Below is a small trained network, with its code and all its weights. Each question gives an input and a class and asks what happens when units are switched off, that is, made to give their printed mean instead of their output.

import numpy as np


def w(rows, s, z=0):
    codes = np.array(rows[::2]) - 128.0
    scale = np.full(codes.shape[1], s)
    scale[-1] = z or s
    return codes * scale


def norm(h):
    return h / np.sqrt((h * h).mean(-1, keepdims=True) + 1e-5)


def f(y):
    return y / 2 * (1 + np.tanh(0.7978845608 * (y + 0.044715 * y**3)))


def log_softmax(a):
    a = a - a.max(-1, keepdims=True)
    return a - np.log(np.exp(a).sum(-1, keepdims=True))


def net(x, mask):
    res = np.array(x, float).reshape(1, 3) / 4 @ E
    u = 0
    for l in range(3):
        y = f(norm(res) @ A[l][:, :-1].T + A[l][:, -1])
        res = res + np.where(mask[u : u + 4], y, B[l][:, -1]) @ B[l][:, :-1]
        u += 4
    return log_softmax(norm(res)[-1] @ U[:, :-1].T + U[:, -1])


A, B = {}, {}
E = w([
[87,112,207],'x0',
[117,2,150],'x1',
[207,136,162],'x2',
],0.0054)
A[0] = w([
[130,80,113,254],'0.n0',
[254,130,128,106],'0.n1',
[193,103,144,26],'0.n2',
[95,152,117,98],'0.n3',
],0.012,0.0034)
B[0] = w([
[195,225,114,226],'0.n0',
[49,86,253,253],'0.n1',
[139,86,178,144],'0.n2',
[207,82,178,143],'0.n3',
],0.0054,0.0038)
A[1] = w([
[118,40,101,73],'1.n0',
[6,128,8,96],'1.n1',
[171,54,113,135],'1.n2',
[145,105,138,3],'1.n3',
],0.012,0.0063)
B[1] = w([
[163,217,117,132],'1.n0',
[119,109,212,254],'1.n1',
[63,216,103,159],'1.n2',
[205,248,227,96],'1.n3',
],0.013,0.0045)
A[2] = w([
[126,104,149,1],'2.n0',
[142,155,161,188],'2.n1',
[61,1,120,141],'2.n2',
[234,126,158,94],'2.n3',
],0.0099,0.005)
B[2] = w([
[133,250,198,107],'2.n0',
[53,200,23,206],'2.n1',
[147,120,49,255],'2.n2',
[1,25,175,122],'2.n3',
],0.0085,0.005)
U = w([
[96,109,59,248],'0',
[100,247,100,122],'1',
[75,68,213,132],'2',
[192,56,83,112],'3',
[236,149,141,1],'4',
],0.016,0.0094)

Each question gives the input, the list of numbers given to net, and the class t.
The units are the neurons (one row each of A and B). Each row of codes is followed by its name. A weight is (code - 128) times the scale printed after its matrix; where a second scale follows, it is the last column's (A, B and U).
mask holds one flag per neuron, layer by layer. A switched-off neuron (its flag False) gives its mean, the last column of its row in B, instead of its output. The means were averaged over made-up inputs and are rounded, as every weight is.
A unit's drop is (log p(t) with every unit on - log p(t) with that unit switched off) / (log p(t) with every unit on - log p(t) with every unit switched off).
The circuit of an input: a set's keep is (log p(t) with only the set's units on - log p(t) with every unit switched off) / (log p(t) with every unit on - log p(t) with every unit switched off). Starting from all 12 units, units are removed one at a time, each time the one whose removal leaves the highest keep (on an exact tie, the one counted first), for as long as the keep stays at least 0.8.
circuit, biggest first: the units of the circuit, biggest drop first
unit that matters most: the unit with the biggest drop
top k neurons in layer l: the k neurons of layer l with the biggest drops, biggest first
drop when u is switched off: that unit's drop, to one decimal
input [-2,-5,6], class 2: unit that matters most => 1.n2
input [8,6,6], class 0: top 2 neurons in layer 0 => (0.n1, 0.n3)
input [1,2,-2], class 3: circuit, biggest first => (0.n0, 1.n2, 2.n1, 1.n1)
input [3,-1,-5], class 2: circuit, biggest first => (1.n1, 0.n1)
input [-2,5,-8], class 2: top 2 neurons in layer 0 => (0.n0, 0.n2)
input [-3,6,-8], class 2: top 2 neurons in layer 0 => (0.n0, 0.n2)
input [-1,7,-6], class 1: top 2 neurons in layer 1 => (1.n0, 1.n2)
input [-3,8,-6], class 1: top 2 neurons in layer 1 => (1.n0, 1.n2)
input [7,1,6], class 0: top 2 neurons in layer 1 => (1.n1, 1.n0)
input [4,-4,-2], class 0: top 2 neurons in layer 0 => (0.n0, 0.n3)
input [1,4,-4], class 1: top 2 neurons in layer 1 => (1.n0, 1.n2)
input [-6,0,7], class 2: top 2 neurons in layer 0 => (0.n1, 0.n2)
input [5,4,1], class 0: top 2 neurons in layer 0 => (0.n0, 0.n3)
input [5,2,-2], class 0: unit that matters most => 2.n2
input [-4,7,7], class 1: top 2 neurons in layer 1 => (1.n2, 1.n1)
input [5,-4,-3], class 0: top 2 neurons in layer 0 => (0.n0, 0.n3)
input [2,3,-8], class 2: drop when 1.n1 is switched off => 4.3
input [8,2,-2], class 0: drop when 1.n1 is switched off => 0.1
input [-2,0,0], class 3: drop when 2.n1 is switched off => 0.2
input [-6,7,6], class 1: circuit, biggest first => (1.n2)
input [3,-3,6], class 2: drop when 0.n1 is switched off => 0.1
